Read these off the array that follows.
1) The entry just left of the centre entry?
2) The second largest entry?
3) The largest entry?
4) The entry just left of 176?
5) The second smallest entry?
6) The median entry?
7) The third largest entry?
[[162, 150, 87, 78, 160, 89, 176], [23, 42, 161, 178, 22, 162, 2], [195, 182, 60, 50, 193, 62, 208]]
1) 161
2) 195
3) 208
4) 89
5) 22
6) 150
7) 193

Questions about the row below.
1) The entry just right of 6725?
2) The entry just right of 7696?
[3020 6467 6174 5518 5504 7913 6725 8037 7696 6985 3222 7960 2361 5069
 6993 6951]
1) 8037
2) 6985

a =
[[4 3 4 5 4]
 [5 3 3 4 7]
 [4 4 4 7 3]
 [3 3 3 1 4]
 [4 6 2 4 3]
 [3 3 3 0 4]]
Counting starts at 0.
Give the entry in row 1 and column 0.
Answer: 5
Give the entry directly above 0.
Answer: 4
The entry at row 0, column 0 is 4
The entry in the bottom-right corner is 4
Give the bottom-left entry.
Answer: 3
The top entry of the column that holds the smallest entry: 5
Give the entry at row 2, column 1.
Answer: 4
Give the entry in row 2 and column 0.
Answer: 4

arr =
450  724  454  738  699  604  444  513
485  439  714  442  431  420  142  935
Counting starts at 0.
Find the bottom-right entry.
Answer: 935
Find the entry at row 0, column 0.
Answer: 450
The entry just left of the smallest entry: 420
Find the entry in row 0 and column 1.
Answer: 724
Find the entry just right of 714.
Answer: 442

Questions about the array below. Counting starts at 0.
1) The entry just right of 3.97?
2) The entry in row 2 and column 2?
3) The top-right entry?
4) The entry directly above the largest entry?
5) The entry in row 1 and column 1?
6) The entry at row 0, column 0?
7) The entry just left of 0.23?
8) The entry in row 2 and column 0?
[[ 2.39  4.59  4.05  2.27 -1.17  4.31 -1.80 -2.50  2.82  2.77 -0.08]
 [ 1.25 -0.37 -0.35 -0.46  0.23  2.11  0.33 -0.01  1.42  1.45  0.85]
 [-2.03  5.06  4.54  3.74  3.97 -3.22  5.70  2.92 -2.23 -2.28 -1.74]
 [ 0.90  1.36  1.20  0.93  0.60  1.57  0.87  1.30  1.05  1.05 -0.02]]
1) -3.22
2) 4.54
3) -0.08
4) 0.33
5) -0.37
6) 2.39
7) -0.46
8) -2.03

data = [[-0.76, -2.25, 3.62, -1.47, 0.57, -0.39, -0.77, 1.89, 5.83, -4.93, -6.41, 3.51], [-1.50, -4.57, 2.99, -1.37, 1.84, -1.13, 6.16, 4.43, -0.68, -2.73, -3.93, 4.31], [-3.96, 7.20, 1.92, 1.79, -2.16, 4.75, 1.98, -4.78, 4.88, 1.16, -5.96, -1.27], [-1.76, 1.48, -6.05, 1.67, -4.69, 0.22, 2.35, -3.54, 3.61, 3.10, 3.71, -2.92], [2.16, 3.25, -4.50, 2.28, 7.04, -5.58, 4.98, 1.69, -6.35, -3.32, -4.73, 2.33], [1.03, -0.50, -3.84, -4.69, 3.74, 6.69, -4.58, -1.84, -5.12, 1.22, 2.45, -0.27], [6.90, 3.60, -5.59, 3.04, -5.23, 5.63, -5.47, -1.71, -3.79, -7.23, -0.10, 4.81], [-3.99, -6.39, -5.30, 5.74, 3.31, 0.83, -1.08, -3.00, 1.42, -6.23, 1.28, 3.69], [-1.57, -3.11, -4.60, 3.79, 3.11, -1.53, -0.56, 6.07, 3.20, 0.15, 1.10, 1.01], [3.60, -4.47, 0.86, 2.68, -6.27, 1.52, 7.26, -1.98, 1.78, -6.59, 0.30, 0.55], [-2.50, -4.10, 5.19, -2.89, 7.00, -4.40, -1.04, -4.65, -6.30, -6.76, -2.97, -5.38], [-1.18, 1.17, -1.07, 1.71, -2.20, 5.73, -5.17, -2.39, -1.54, -1.16, 1.35, -5.24], [2.32, 4.53, 3.75, -4.20, 1.38, 4.78, 4.12, 0.17, -2.17, 2.25, -7.09, 4.61], [2.61, -4.91, 2.01, -6.86, -3.36, -1.64, -2.22, 1.79, 5.62, -1.24, -4.23, -3.33], [-1.66, 3.75, 0.04, -5.73, -3.77, 2.89, 4.32, 1.10, 4.16, -6.94, 2.61, 0.78], [-4.32, -1.30, -0.64, -3.20, 6.08, 6.80, 6.83, 5.25, -0.35, -7.18, -1.98, 2.08]]
The entry just left of -2.39 -> -5.17
The entry just right of 4.75 is 1.98
Give the entry just right of 4.32.
1.10
Give the entry just right of the largest entry.
-1.98
Give the entry just left of 0.22.
-4.69
Give the entry just left of -2.17.
0.17
The entry just left of -1.47 is 3.62
The smallest entry is -7.23
Give the entry just left of 1.67.
-6.05
The largest entry is 7.26
Give the entry just right of 4.16.
-6.94
Give the entry just left of -6.23.
1.42
Give the entry just left of 5.83.
1.89
The entry just left of the largest entry: 1.52

array([[-4.17, -2.48,  1.29, -1.99,  3.34,  1.66, -0.48, -1.29, -1.66,
        -1.95, -1.28],
       [-2.39, -0.68,  1.16, -0.25, -1.08, -2.29, -0.23, -1.43, -0.65,
        -0.14, -1.09],
       [ 0.01, -0.76,  1.13, -0.03,  2.13, -2.65, -0.88, -1.23, -0.28,
        -0.49, -2.77],
       [ 1.49,  7.41, -0.10, -0.61,  2.23, -0.34,  0.08, -0.78, -0.47,
         1.86,  1.01],
       [ 1.39, -0.48, -0.71, -2.25,  2.51, -1.18, -0.94, -3.96, -0.42,
         1.87, -1.25],
       [-0.49,  0.18,  0.47, -0.63,  3.43,  0.48, -0.66, -0.29, -0.26,
         2.39,  3.25],
       [-5.06,  0.93, -0.19,  0.55, -3.15, -1.74, -2.64, -0.73,  1.58,
         0.31,  2.39],
       [-3.95, -0.05, -0.50, -2.93, -4.18,  2.42, -1.62, -0.03, -1.44,
        -2.65, -0.65],
       [ 0.47,  2.73, -1.58,  1.39, -0.55,  0.36, -0.95,  2.08,  2.08,
        -0.17,  1.86]])
The entry just right of -2.93 -> -4.18
The median entry is -0.47
The entry just left of 0.18: -0.49
The centre entry -> -1.18
The entry just right of the largest entry: -0.10
The entry just left of -0.47 is -0.78
Read off the entry just right of the smallest entry.
0.93
The entry just left of -2.64: -1.74
Read off the entry just right of -4.18.
2.42
Read off the entry just left of -1.09.
-0.14
Read off the entry just right of -1.29.
-1.66

[645 218 369 640 640 670 288 774 570 433 606 702 680 494]
Which number is the entry just right of the smallest entry?
A: 369
The entry just right of 570: 433

A = ((9, -16, -9, -1, -11, -12, -4, 35, -6, -26, -16), (18, 17, 9, -25, -24, -18, 4, -13, 20, -2, 18), (-17, -22, -11, -1, 34, 7, -19, 16, -8, -30, -11), (22, -15, -10, -26, -31, 5, 9, -7, 5, -37, 12), (-25, 1, 2, 16, 20, -12, -14, 7, -10, 16, -24), (-32, -1, 20, 4, 9, 4, 7, -38, 9, 11, -29), (15, -14, -15, -10, -50, 4, 14, -17, -13, -9, 0), (-22, -21, 6, 0, -1, 15, 10, -27, 1, -15, -29))
The entry just left of the largest entry: -4
Find the entry just right of the largest entry.
A: -6
The entry just left of -50 is -10
The largest entry is 35
Find the entry just right of -18.
A: 4

[-3.24 -1.73  4.72 -5.96  7.37 -2.52  3.28]
Report the first entry.
Answer: -3.24
Report the 4th entry from the end.
Answer: -5.96
The third-last entry is 7.37
Report the second entry from the right.
Answer: -2.52
The fifth-last entry: 4.72
